Below are the code and all the weights of a small trained network. Each question names an input and a target symbol and asks about switching units off, where a switched-off unit gives its printed mean instead of its output.

import numpy as np


def w(rows, s, z=0):
    codes = np.array(rows[::2]) - 128.0
    scale = np.full(codes.shape[1], s)
    scale[-1] = z or s
    return codes * scale


def norm(h):
    return h / np.sqrt((h * h).mean(-1, keepdims=True) + 1e-5)


def f(y):
    return np.maximum(y, 0)


def softmax(a):
    e = np.exp(a - a.max(-1, keepdims=True))
    return e / e.sum(-1, keepdims=True)


def log_softmax(a):
    a = a - a.max(-1, keepdims=True)
    return a - np.log(np.exp(a).sum(-1, keepdims=True))


def net(x, mask):
    ids = ['ΘΦΨαγζξπστ'.index(c) for c in x.split()]
    T = len(ids)
    res = E[ids] + P[:T]
    u = 0
    for l in range(2):
        q, k, v = (norm(res) @ M[l].T for M in (Q, K, V))
        z = softmax(np.where(np.tri(T) > 0, q @ k.T / 3**0.5, -1e9)) @ v
        res = res + np.where(mask[u], z, O[l][:, -1]) @ O[l][:, :-1]
        u += 1
        y = f(norm(res) @ A[l][:, :-1].T + A[l][:, -1])
        res = res + np.where(mask[u : u + 16], y, B[l][:, -1]) @ B[l][:, :-1]
        u += 16
    return log_softmax(norm(res)[-1] @ U[:, :-1].T + U[:, -1])


Q, K, V, O, A, B = {}, {}, {}, {}, {}, {}
E = w([
[151,134,97,196,133,117,124,168],'Θ',
[162,184,30,135,99,245,164,70],'Φ',
[46,145,127,162,110,134,87,82],'Ψ',
[169,52,152,145,65,125,94,200],'α',
[43,123,205,172,91,79,156,146],'γ',
[75,146,150,172,140,103,149,147],'ζ',
[161,148,100,193,121,126,98,177],'ξ',
[252,173,100,116,170,122,129,45],'π',
[171,89,30,128,158,86,79,173],'σ',
[86,118,158,116,201,92,124,148],'τ',
],0.011)
P = w([
[106,143,63,154,124,77,254,183],'0',
[137,90,125,199,133,86,156,102],'1',
[136,93,129,188,131,101,136,106],'2',
[144,110,129,182,126,104,120,113],'3',
[149,115,132,185,124,116,112,112],'4',
[152,117,133,174,129,118,109,118],'5',
[153,124,137,172,128,116,96,119],'6',
],0.0053)
Q[0] = w([
[119,136,92,68,126,216,184,40],'0.h0',
[221,59,72,177,120,45,113,155],'0.h0',
[124,100,180,3,186,151,130,39],'0.h0',
],0.0054)
K[0] = w([
[155,105,112,158,132,253,14,89],'0.h0',
[138,90,93,122,151,123,160,253],'0.h0',
[182,69,221,139,227,130,42,20],'0.h0',
],0.0049)
V[0] = w([
[196,112,103,67,117,124,254,219],'0.h0',
[86,70,161,32,108,93,147,116],'0.h0',
[128,147,205,116,249,102,144,191],'0.h0',
],0.004)
O[0] = w([
[69,41,3,244,172,177,130,75,232],'0.h0',
[149,119,187,177,126,100,57,82,3],'0.h0',
[153,120,129,184,244,244,67,216,176],'0.h0',
],0.0041,0.0017)
A[0] = w([
[141,156,156,74,168,189,80,162,50],'0.n0',
[82,97,110,170,121,156,177,182,173],'0.n1',
[199,169,112,152,91,158,70,105,147],'0.n2',
[84,148,123,141,77,76,176,146,105],'0.n3',
[23,163,133,121,145,122,212,96,125],'0.n4',
[121,121,201,81,73,96,127,141,59],'0.n5',
[254,145,136,52,215,109,128,4,14],'0.n6',
[204,118,148,51,161,161,60,64,14],'0.n7',
[49,134,158,152,146,119,168,101,79],'0.n8',
[174,134,146,153,43,60,153,127,78],'0.n9',
[79,109,187,173,159,115,174,167,146],'0.n10',
[61,81,141,33,173,59,231,128,135],'0.n11',
[137,166,178,22,77,112,77,93,4],'0.n12',
[195,192,164,37,60,150,105,52,89],'0.n13',
[95,175,144,95,171,102,114,64,148],'0.n14',
[144,107,99,144,91,184,176,70,115],'0.n15',
],0.0068,0.0039)
B[0] = w([
[164,144,106,90,185,162,184,139,136],'0.n0',
[138,161,164,91,114,118,94,131,255],'0.n1',
[92,121,145,93,120,103,186,68,210],'0.n2',
[96,123,171,144,136,145,103,90,178],'0.n3',
[108,73,102,162,104,132,74,57,196],'0.n4',
[166,151,111,95,145,134,119,64,144],'0.n5',
[131,166,179,188,153,25,194,106,188],'0.n6',
[144,177,103,147,111,34,161,113,147],'0.n7',
[92,128,147,164,77,119,64,97,185],'0.n8',
[138,137,209,115,171,193,113,172,177],'0.n9',
[119,155,134,103,74,141,120,81,236],'0.n10',
[1,113,111,220,62,74,77,36,169],'0.n11',
[233,165,159,34,151,207,103,175,134],'0.n12',
[203,159,93,30,139,139,142,156,167],'0.n13',
[174,129,106,183,154,77,157,159,176],'0.n14',
[143,174,134,89,154,133,177,156,176],'0.n15',
],0.0078,0.0051)
Q[1] = w([
[182,63,185,1,155,114,183,178],'1.h0',
[123,139,232,65,119,124,75,101],'1.h0',
[103,38,79,111,130,135,133,38],'1.h0',
],0.0094)
K[1] = w([
[255,153,182,115,204,206,93,103],'1.h0',
[136,108,152,179,164,140,126,15],'1.h0',
[163,115,136,93,76,72,20,124],'1.h0',
],0.0085)
V[1] = w([
[144,125,229,78,94,83,120,153],'1.h0',
[129,46,69,200,19,134,149,73],'1.h0',
[125,253,147,127,49,135,87,121],'1.h0',
],0.004)
O[1] = w([
[141,35,56,140,125,132,27,153,118],'1.h0',
[42,61,142,44,120,160,249,22,255],'1.h0',
[66,113,135,18,44,142,134,251,188],'1.h0',
],0.0032,0.0036)
A[1] = w([
[124,124,149,159,90,64,118,146,42],'1.n0',
[150,80,96,174,154,120,146,159,160],'1.n1',
[174,186,146,1,223,198,92,150,51],'1.n2',
[106,40,9,124,172,48,98,123,56],'1.n3',
[181,70,193,41,79,147,102,171,115],'1.n4',
[184,106,41,162,179,94,105,87,65],'1.n5',
[81,139,178,113,146,109,180,181,116],'1.n6',
[211,216,175,104,101,119,104,128,76],'1.n7',
[145,131,129,142,140,211,156,128,187],'1.n8',
[185,109,154,110,142,121,111,178,57],'1.n9',
[157,96,85,38,142,62,133,180,87],'1.n10',
[101,70,23,128,141,174,161,111,72],'1.n11',
[89,61,184,101,195,114,84,182,143],'1.n12',
[230,71,195,114,44,146,102,213,81],'1.n13',
[96,155,50,34,164,241,217,54,3],'1.n14',
[183,97,124,45,26,107,65,80,41],'1.n15',
],0.0075,0.004)
B[1] = w([
[58,134,103,140,146,151,90,77,155],'1.n0',
[114,122,183,113,121,113,82,143,174],'1.n1',
[52,149,1,169,102,56,108,180,150],'1.n2',
[184,127,68,158,76,172,51,35,171],'1.n3',
[106,99,121,191,50,43,60,72,226],'1.n4',
[207,170,146,83,171,148,117,175,171],'1.n5',
[184,141,136,93,94,167,71,124,152],'1.n6',
[78,121,133,151,207,198,148,119,173],'1.n7',
[115,101,107,91,159,73,121,170,167],'1.n8',
[121,68,137,141,134,131,136,120,157],'1.n9',
[159,77,174,150,152,194,89,58,149],'1.n10',
[124,60,143,36,173,158,170,104,162],'1.n11',
[193,142,163,87,64,183,185,142,197],'1.n12',
[224,46,105,154,89,118,204,174,254],'1.n13',
[92,117,23,89,84,179,221,40,173],'1.n14',
[188,174,183,61,147,184,201,216,198],'1.n15',
],0.0077,0.0056)
U = w([
[139,201,255,76,99,218,152,108,25],'Θ',
[96,128,5,86,93,173,250,55,38],'Φ',
[111,108,121,223,203,236,182,136,101],'Ψ',
[194,34,119,184,44,99,177,141,120],'α',
[124,244,44,109,46,102,86,184,148],'γ',
[100,132,131,126,215,68,51,207,255],'ζ',
[69,48,144,43,201,105,145,137,111],'ξ',
[194,216,135,175,179,29,186,64,135],'π',
[215,113,54,94,158,173,27,48,64],'σ',
[39,145,131,194,83,75,63,46,229],'τ',
],0.0072,0.003)

Each question gives the input, a string of symbols that net reads in full, and the target symbol t.
The units are the heads (3 rows each of Q, K, V and O) and the neurons (one row each of A and B). Each row of codes is followed by its name. A weight is (code - 128) times the scale printed after its matrix; where a second scale follows, it is the last column's (O, A, B and U).
mask holds one flag per unit, layer by layer, with each layer's heads first. A switched-off unit (its flag False) gives its mean, the last column of its rows in O or B, instead of its output. The means were averaged over made-up inputs and are rounded, as every weight is.
A unit's drop is (log p(t) with every unit on - log p(t) with that unit switched off) / (log p(t) with every unit on - log p(t) with every unit switched off).
The circuit of an input: a set's keep is (log p(t) with only the set's units on - log p(t) with every unit switched off) / (log p(t) with every unit on - log p(t) with every unit switched off). Starting from the 12 units with the biggest drops (on a tie, the unit counted first), units are removed one at a time, each time the one whose removal leaves the highest keep (on an exact tie, the one counted first), for as long as the keep stays at least 0.8.
units of the circuit, in order: the units of the circuit, biggest drop first
top k neurons: the k neurons with the biggest drops, biggest first
top k neurons in layer l: the k neurons of layer l with the biggest drops, biggest first
input σ Ψ ζ ζ Ψ α Ψ, target γ: units of the circuit, in order : (0.h0, 1.n2, 0.n12)
input ξ π ξ, target γ: top 3 neurons in layer 0 : (0.n1, 0.n4, 0.n11)
input π τ Ψ π ξ, target Ψ: units of the circuit, in order : (0.h0, 0.n11, 1.n7)
input σ α τ ξ, target π: top neuron in layer 0 : (0.n10)
input τ τ π Φ τ Ψ τ, target ζ: units of the circuit, in order : (0.h0, 1.n2)
input γ σ Ψ ξ α π ξ, target τ: top 4 neurons in layer 0 : (0.n2, 0.n10, 0.n4, 0.n13)
input ζ τ Ψ ζ ζ τ ξ, target ξ: top 4 neurons : (0.n6, 0.n8, 0.n10, 0.n2)
input σ α Θ Θ, target π: top 3 neurons : (0.n10, 0.n1, 1.n13)
input γ α Θ Φ α ξ ξ, target τ: units of the circuit, in order : (1.n13, 1.n15)
input ζ π Φ Θ, target ξ: top 2 neurons : (0.n6, 0.n4)
input Φ α π σ Θ, target Θ: top 3 neurons in layer 1 : (1.n6, 1.n13, 1.n4)
input γ Φ σ Ψ Θ, target τ: top 3 neurons : (1.n13, 1.n15, 0.n1)
input ξ α Φ α γ ξ, target γ: top 2 neurons : (0.n1, 0.n4)
input γ π Θ, target τ: top 3 neurons : (0.n13, 1.n13, 0.n1)
input π Φ ξ, target Ψ: top neuron : (1.n7)
input τ τ ζ ζ ξ τ, target γ: top 2 neurons : (1.n2, 0.n0)
input τ τ τ Θ α π τ, target ζ: top 4 neurons : (0.n0, 1.n2, 0.n11, 0.n4)
input τ π ζ, target τ: top 2 neurons in layer 1 : (1.n15, 1.n12)
input Ψ α α ξ α Ψ Ψ, target γ: top 2 neurons in layer 1 : (1.n2, 1.n15)
input ζ Θ τ τ, target Θ: top 2 neurons : (0.n11, 1.n12)
input τ γ τ π Ψ α γ, target Θ: top 2 neurons in layer 1 : (1.n15, 1.n4)
input Φ π α ξ, target Θ: top neuron : (0.n9)
input τ α Ψ α α Ψ τ, target Θ: top 3 neurons in layer 1 : (1.n12, 1.n4, 1.n13)
input π ξ Ψ σ τ Θ, target Ψ: top 2 neurons in layer 0 : (0.n11, 0.n1)
input ξ σ γ ξ τ Θ, target γ: top 4 neurons in layer 0 : (0.n1, 0.n4, 0.n13, 0.n9)
input α Ψ γ Φ Ψ, target Θ: top 2 neurons : (1.n15, 0.n12)
input Φ Θ ζ α Ψ τ ξ, target Θ: top 2 neurons in layer 1 : (1.n6, 1.n13)
input τ Φ π γ τ τ, target γ: top 2 neurons in layer 0 : (0.n0, 0.n6)
input Φ τ Θ, target Θ: top 3 neurons in layer 0 : (0.n4, 0.n1, 0.n15)
input Θ σ α Ψ τ ξ, target Φ: top neuron : (0.n6)
